How the elements are linked:
z310 q z639
z310 r z988
z310 e z215
z310 j z904
z709 q z364
z709 r z880
z709 e z628
z709 j z452
z184 q z551
z184 r z626
z184 e z421
z184 j z57
z639 q z247
z639 r z506
z639 e z486
z639 j z310
z424 q z904
z424 r z851
z424 e z988
z424 j z603
z377 q z959
z377 r z347
z377 e z184
z377 j z462
z970 q z315
z970 r z930
z970 e z452
z970 j z847
z959 q z190
z959 r z57
z959 e z551
z959 j z377
z904 q z310
z904 r z477
z904 e z506
z904 j z424
z853 q z305
z853 r z247
z853 e z913
z853 j z354
z551 q z851
z551 r z264
z551 e z359
z551 j z184
z282 q z628
z282 r z998
z282 e z377
z282 j z880
z506 q z215
z506 r z351
z506 e z853
z506 j z988
z305 q z594
z305 r z803
z305 e z847
z305 j z853
z851 q z477
z851 r z421
z851 e z224
z851 j z551
z847 q z970
z847 r z559
z847 e z697
z847 j z913
z913 q z847
z913 r z586
z913 e z930
z913 j z803
z315 q z400
z315 r z697
z315 e z709
z315 j z970
z594 q z843
z594 r z913
z594 e z970
z594 j z305
z880 q z282
z880 r z400
z880 e z462
z880 j z711
z559 q z930
z559 r z594
z559 e z671
z559 j z586
z224 q z351
z224 r z904
z224 e z639
z224 j z359
z711 q z880
z711 r z315
z711 e z998
z711 j z671
z351 q z354
z351 r z310
z351 e z247
z351 j z224
z477 q z988
z477 r z359
z477 e z351
z477 j z851
z228 q z626
z228 r z377
z228 e z190
z228 j z628
z354 q z853
z354 r z639
z354 e z803
z354 j z351
z421 q z359
z421 r z603
z421 e z904
z421 j z264
z452 q z709
z452 r z711
z452 e z282
z452 j z697
z215 q z486
z215 r z354
z215 e z305
z215 j z506
z364 q z347
z364 r z282
z364 e z228
z364 j z709
z359 q z224
z359 r z424
z359 e z310
z359 j z421
z843 q z671
z843 r z847
z843 e z315
z843 j z594
z462 q z377
z462 r z364
z462 e z57
z462 j z998
z988 q z506
z988 r z224
z988 e z354
z988 j z477
z347 q z57
z347 r z628
z347 e z626
z347 j z364
z400 q z998
z400 r z452
z400 e z364
z400 j z315
z697 q z452
z697 r z671
z697 e z880
z697 j z930
z57 q z184
z57 r z228
z57 e z264
z57 j z347
z628 q z228
z628 r z462
z628 e z959
z628 j z282
z603 q z424
z603 r z551
z603 e z477
z603 j z190
z671 q z711
z671 r z970
z671 e z400
z671 j z843
z264 q z421
z264 r z190
z264 e z424
z264 j z626
z586 q z559
z586 r z305
z586 e z843
z586 j z486
z803 q z913
z803 r z486
z803 e z559
z803 j z247
z998 q z462
z998 r z709
z998 e z347
z998 j z400
z247 q z803
z247 r z215
z247 e z586
z247 j z639
z486 q z586
z486 r z853
z486 e z594
z486 j z215
z930 q z697
z930 r z843
z930 e z711
z930 j z559
z626 q z264
z626 r z959
z626 e z603
z626 j z228
z190 q z603
z190 r z184
z190 e z851
z190 j z959

The rows follow the links: the fewer symbols apart two elements are, the more alike their rows tend to be.

Each row is also shifted at random along 3 hidden directions that mean nothing.

Each row, then its element:
(+14, -61, -11, +30, -15, -16, +11, -8, +10, -14, -13, +15, -15, +5, -24, -84, -44, +1, -5, +11, -36, +101, +7, -3, -37, -31, +27, +39, +9, +16, -2, -13, +9, +93, +30, +127, +3, -27, +89, -8, +2, -54, -31, -23, -36, +53, -44, +36, -18, +4, -14, +74, +12, -45, +30, -16)
element: z851
(+25, -21, +6, +25, +7, -13, +42, -1, +22, -20, +38, +30, -12, -9, -37, -36, -20, +24, +20, +12, +11, +43, -30, -44, -40, +5, -20, +14, +30, +38, +1, -12, +30, +26, -21, +22, -15, +10, -50, -40, -24, -20, +17, -18, -39, -6, -28, +30, -32, -53, +12, +2, -11, -35, +17, -20)
element: z551
(+29, -22, -3, +2, +18, -62, +18, +68, -70, +9, +2, +23, -53, -44, +2, +11, -28, +14, +39, +13, -2, +7, -52, -13, +30, +71, -15, -9, -16, +32, -55, +31, +22, -12, +11, +10, -14, -60, +22, -17, -5, -14, -6, -34, -17, -7, -15, +0, -18, +50, -30, +33, +1, -34, +16, -30)
element: z228
(+24, -23, +3, +26, +22, -30, +29, -3, -34, -2, +27, +14, -30, -31, -9, -29, -35, +11, +8, +30, +9, +21, -57, -14, +15, +39, +2, +21, +3, +45, -19, +17, +32, +9, +38, -45, -4, -30, +39, -28, +2, -27, +2, -55, -32, +6, -17, +10, -29, +76, -11, +1, -6, -12, +41, -23)
element: z184
(+26, -33, +1, +22, +32, -51, +23, +52, -57, -6, +28, +34, -51, -27, -16, +24, -47, +14, +31, +14, +5, -6, -54, -35, +15, +58, -17, -5, -5, +41, -34, +15, +34, -13, -3, 0, -28, -41, -36, -30, -6, -19, +19, -30, -8, -21, -5, +1, -19, +22, -10, +23, +2, -19, +18, -24)
element: z959
(+3, +44, -10, -32, -17, -30, -29, +20, -25, +51, -30, -1, -10, -17, +19, +17, +38, +13, +15, -1, -28, -43, +17, +18, +34, +28, -33, -18, -55, -20, -29, +30, -25, -17, -4, +28, +20, -20, +54, +31, +16, +11, -26, +0, -1, +5, +26, -10, +12, +29, -27, +10, +9, -14, -37, -17)
element: z711
(-13, -5, -11, +11, +16, +48, -15, +43, -43, -41, +13, -37, +45, +18, +12, +24, -6, -45, -6, -34, -2, +44, +2, +23, +21, -18, +37, +1, +22, -12, -43, +13, +26, -2, -41, -36, -45, -20, +5, +9, -15, +27, +47, +32, +38, +1, -52, -36, +19, +46, +6, +8, +9, +23, +23, +48)
element: z639
(-28, +19, +8, -10, +20, +60, -35, -21, +23, -22, -4, -31, +53, +54, -19, +18, +8, -25, -13, -24, -21, -2, +39, +26, -14, -46, +26, -10, +4, -29, +18, -12, +14, +4, -41, +78, -4, +14, -15, +12, -3, +15, +16, +44, +14, -2, +8, -10, +24, -62, +14, +10, +31, +41, -9, +26)
element: z486
(-24, -9, +10, +6, +14, +51, -17, -17, +13, -36, +7, -36, +44, +34, +7, +25, -2, -33, -26, -34, -2, +14, +32, +21, -1, -48, +44, +4, +29, -20, +16, -18, +6, -12, -7, -28, -13, +18, -21, +8, 0, +21, +26, +38, +41, -5, -14, -26, +17, +2, +24, -7, +7, +43, +7, +40)
element: z247
(-1, -11, +7, +22, +12, +46, +16, -29, +33, -47, +33, -15, +42, +28, -26, -27, -14, -19, -13, -6, +7, +55, -2, -3, -29, -42, +28, +20, +43, +11, +10, -22, +34, +37, -12, +9, -17, +16, -12, -19, -16, -5, +31, +13, -11, +8, -39, +8, -12, -15, +19, -1, +1, +6, +31, +16)
element: z988
(-22, +8, -4, -32, -18, +12, -42, -12, +32, +15, -50, -9, +6, +34, +1, +18, +11, -3, -13, -25, -42, -20, +65, +21, -8, -39, +5, -16, -34, -59, +44, -16, -44, -3, -2, +102, +24, +7, +3, +28, +10, -3, -32, +30, +26, +9, +45, -7, +32, -68, -4, +30, +25, +24, -45, +11)
element: z847
(-28, +44, +8, -24, -15, +5, -26, -43, +18, +39, -24, -18, +11, -7, +32, +15, +51, -5, -26, +21, -2, -65, +25, +32, +22, -6, -12, -4, -25, -29, +21, +10, -41, -25, +39, -72, +39, +26, +36, +33, +29, +18, -16, +2, +12, -3, +44, -8, +12, +47, +2, -43, -1, +23, -23, +11)
element: z970
(-18, -16, -5, +13, -20, +44, -5, -14, +24, -30, -8, -29, +40, +27, +16, -6, -1, -29, -30, -34, -5, +49, +38, +24, -13, -55, +45, +19, +35, -32, +23, -15, -10, +26, +11, -26, -13, +14, +9, +16, -4, +14, +14, +24, +31, +9, -37, -4, +22, +7, +20, +5, -12, +21, +9, +40)
element: z354
(+36, -17, -11, -2, -20, -58, +26, +27, +7, +12, -5, +41, -54, -29, -17, -7, -18, +43, +33, +15, +13, +2, -16, -46, -21, +42, -36, -4, +2, +23, +11, -2, +0, +7, 0, +32, +3, -3, -44, -27, -17, -9, -19, -25, -23, -7, +16, +24, -25, -53, -6, +4, -9, -43, -15, -36)
element: z377
(-20, +22, -4, -23, -6, +26, -32, +11, -11, +11, -30, -26, +24, +13, +35, +38, +36, -24, -13, -26, -10, -36, +35, +34, +27, -6, +9, -13, -23, -51, -2, +12, -28, -28, -4, -31, +6, +3, +25, +36, +15, +21, +1, +31, +45, +1, +15, -27, +32, +31, +2, -9, +2, +22, -22, +25)
element: z559
(-16, +50, -1, -23, +12, +54, -37, +38, -19, -13, -9, -33, +47, +33, +13, +54, +31, -37, +8, -37, -5, -26, +17, +23, +22, -5, +2, -35, -18, -26, -33, +8, +9, -38, -74, +7, -23, +0, -34, +28, -13, +43, +36, +58, +36, -16, +0, -33, +39, -20, +7, -4, +13, +33, -21, +34)
element: z586
(+20, -13, +9, +21, +52, -24, +25, +34, -50, -25, +48, +18, -28, -19, -39, +6, -46, +2, +27, +24, +9, +10, -73, -22, +14, +51, -10, +0, +3, +58, -53, +21, +61, -3, -21, +11, -23, -43, -13, -36, -7, -9, +27, -31, -34, -12, -17, -3, -26, +28, -12, +19, +6, -12, +34, -18)
element: z190

Start, symbols taken left to right, then the element you end at.
Answer with the element's name.
(-6, -4, -3, +13, +16, +56, +13, +23, -5, -49, +29, -28, +48, +29, -9, 0, -6, -36, +4, -31, +7, +48, -3, +8, -9, -31, +21, +0, +34, +7, -21, -16, +36, +10, -56, -7, -43, -4, -29, -9, -23, +22, +49, +38, +15, -1, -51, -13, +9, -14, +19, +12, +4, +15, +20, +35)
j r -> z904
(-26, +11, +2, -22, -26, +11, -36, -43, +62, +22, -45, -1, +3, +32, +8, +16, +18, +11, -24, -14, -16, -42, +65, +15, -17, -41, +2, -13, -17, -45, +69, -22, -55, +1, +18, +59, +44, +40, -13, +25, +12, -6, -38, +15, +26, -1, +59, +6, +22, -70, +11, -9, +10, +23, -44, +5)
e j -> z970
(-32, +26, -11, -21, -12, +25, -34, +13, -10, +15, -22, -25, +32, +22, +24, +29, +34, -20, -4, -31, -12, -20, +43, +31, +25, -18, +5, -20, -14, -40, -6, +5, -23, -16, -23, +3, -5, -6, +13, +36, +9, +20, +0, +47, +42, +1, +1, -27, +36, +8, -4, +4, +16, +15, -22, +29)
q q -> z671
(-23, -15, 0, +6, +21, +45, -25, +10, -7, -27, +4, -23, +39, +39, +5, +26, -21, -39, -19, -46, -12, +23, +31, +25, +6, -36, +42, -4, +17, -31, -3, -15, +12, +4, -15, +14, -27, -6, -7, +12, -3, +19, +24, +35, +39, +2, -22, -22, +26, -11, +15, +15, +9, +34, +8, +39)
j q e -> z305
(-27, +11, +6, -2, +21, +58, -31, -17, -13, -19, +5, -52, +51, +26, +14, +10, +4, -50, -32, -13, -13, +11, +18, +37, +26, -31, +50, +3, +3, -25, -9, +10, +5, -4, +4, -28, -8, -8, +45, +24, +13, +14, +21, +26, +30, +3, -10, -31, +19, +60, +6, -1, +20, +48, +16, +38)
r q j -> z247
(-7, -4, +6, +16, +7, +52, +7, -12, +14, -41, +25, -22, +44, +30, -20, -21, -5, -24, -14, -16, -2, +59, -6, -1, -25, -37, +36, +16, +34, +6, -10, -9, +34, +38, -33, +29, -25, +9, -7, -4, -15, +1, +36, +23, -9, +13, -45, +8, -2, -28, +17, +11, +10, +6, +23, +25)
q e q -> z586
(+25, -22, +11, +31, -1, -16, +45, -17, +10, -9, +38, +14, -13, -29, -17, -42, -17, +16, +5, +33, +26, +33, -42, -27, -18, +16, -6, +25, +31, +47, +1, -1, +26, +19, +21, -51, -2, +5, 0, -28, -8, -13, +14, -35, -41, -1, -28, +27, -44, +28, +9, -21, -19, -27, +38, -22)
e j -> z603
(-17, +47, +2, -33, -10, +8, -28, -27, +14, +39, -24, -11, +5, +6, +12, +23, +44, +9, -6, +17, -1, -64, +23, +20, +15, -4, -29, -19, -41, -23, +15, +8, -30, -24, +4, +0, +33, +17, +14, +27, +20, +19, -24, +3, -2, -8, +48, -11, +12, -12, -2, -24, +11, +14, -33, -4)
r r q -> z697
(-11, +50, +4, -36, -44, -9, -16, -20, +34, +57, -30, +9, -1, -8, +17, +6, +53, +27, -1, +10, +7, -50, +23, +6, -1, +5, -37, -10, -25, -23, +21, +6, -44, -23, +12, -32, +43, +35, +10, +24, +10, +18, -28, +6, +1, +3, +46, +11, +3, -12, -5, -40, -9, -7, -34, -7)
j q -> z315
(+27, -27, +6, +25, +19, -43, +40, +1, -16, -15, +33, +29, -44, -26, -16, +8, -39, +14, +24, +21, +24, +1, -48, -45, -6, +40, -8, +0, +15, +46, +3, +1, +22, -7, +15, -39, -17, -8, -52, -42, -8, -18, +12, -44, -20, -23, +4, +6, -31, +5, +3, -7, -12, -13, +23, -24)
j e r -> z184
(-22, +35, +4, -15, +20, +63, -28, -13, +17, -21, +9, -30, +47, +50, -6, +36, +20, -29, -13, -24, +11, -15, +22, +20, -4, -33, +13, -24, +7, -21, +4, -10, +8, -20, -49, +8, -9, +26, -42, +10, -10, +38, +38, +46, +22, -9, +0, -19, +27, -47, +13, -15, +13, +43, -12, +28)
q j j -> z247
(-22, +30, -3, -29, +26, +19, -62, +10, -34, +21, -32, -24, +4, +30, -2, +51, +11, -17, +7, -1, -42, -51, +20, +32, +37, +6, 0, -32, -56, -29, -20, +13, -11, -26, -22, +92, +15, -28, +28, +31, +21, +11, -19, +22, +19, -7, +51, -29, +41, -8, -21, +34, +41, +33, -31, +6)
r j j e -> z847
(+14, -53, -4, +24, -37, -11, +24, -18, +38, -12, -8, +20, -11, -4, -27, -87, -33, +15, -7, +11, -21, +95, +7, -16, -52, -38, +11, +42, +24, +18, +25, -26, -6, +87, +29, +102, +13, -6, +46, -14, -15, -52, -30, -20, -46, +45, -34, +48, -21, -35, -5, +37, -3, -50, +18, -22)
r e -> z477
(+28, -12, -1, +21, +39, -5, +23, +72, -63, -47, +44, +10, -14, -9, -37, +20, -35, -6, +48, -14, +12, +32, -62, -36, -3, +40, -16, -17, +19, +53, -66, +5, +73, -7, -70, +22, -58, -47, -61, -34, -34, +8, +51, +4, -14, -22, -46, -15, -17, -18, -1, +25, +3, -17, +25, -5)
q q r e -> z351
(-4, 0, -1, +20, -19, +44, +15, -1, +4, -45, +21, -36, +53, +2, +30, -10, +22, -32, -25, -22, +21, +40, +2, +11, +6, -25, +33, +18, +51, -4, -12, -4, +13, -2, -5, -146, -36, +21, +1, +3, -11, +29, +51, +22, +35, +6, -58, -6, -1, +65, +25, -40, -33, +10, +33, +41)
q r -> z354
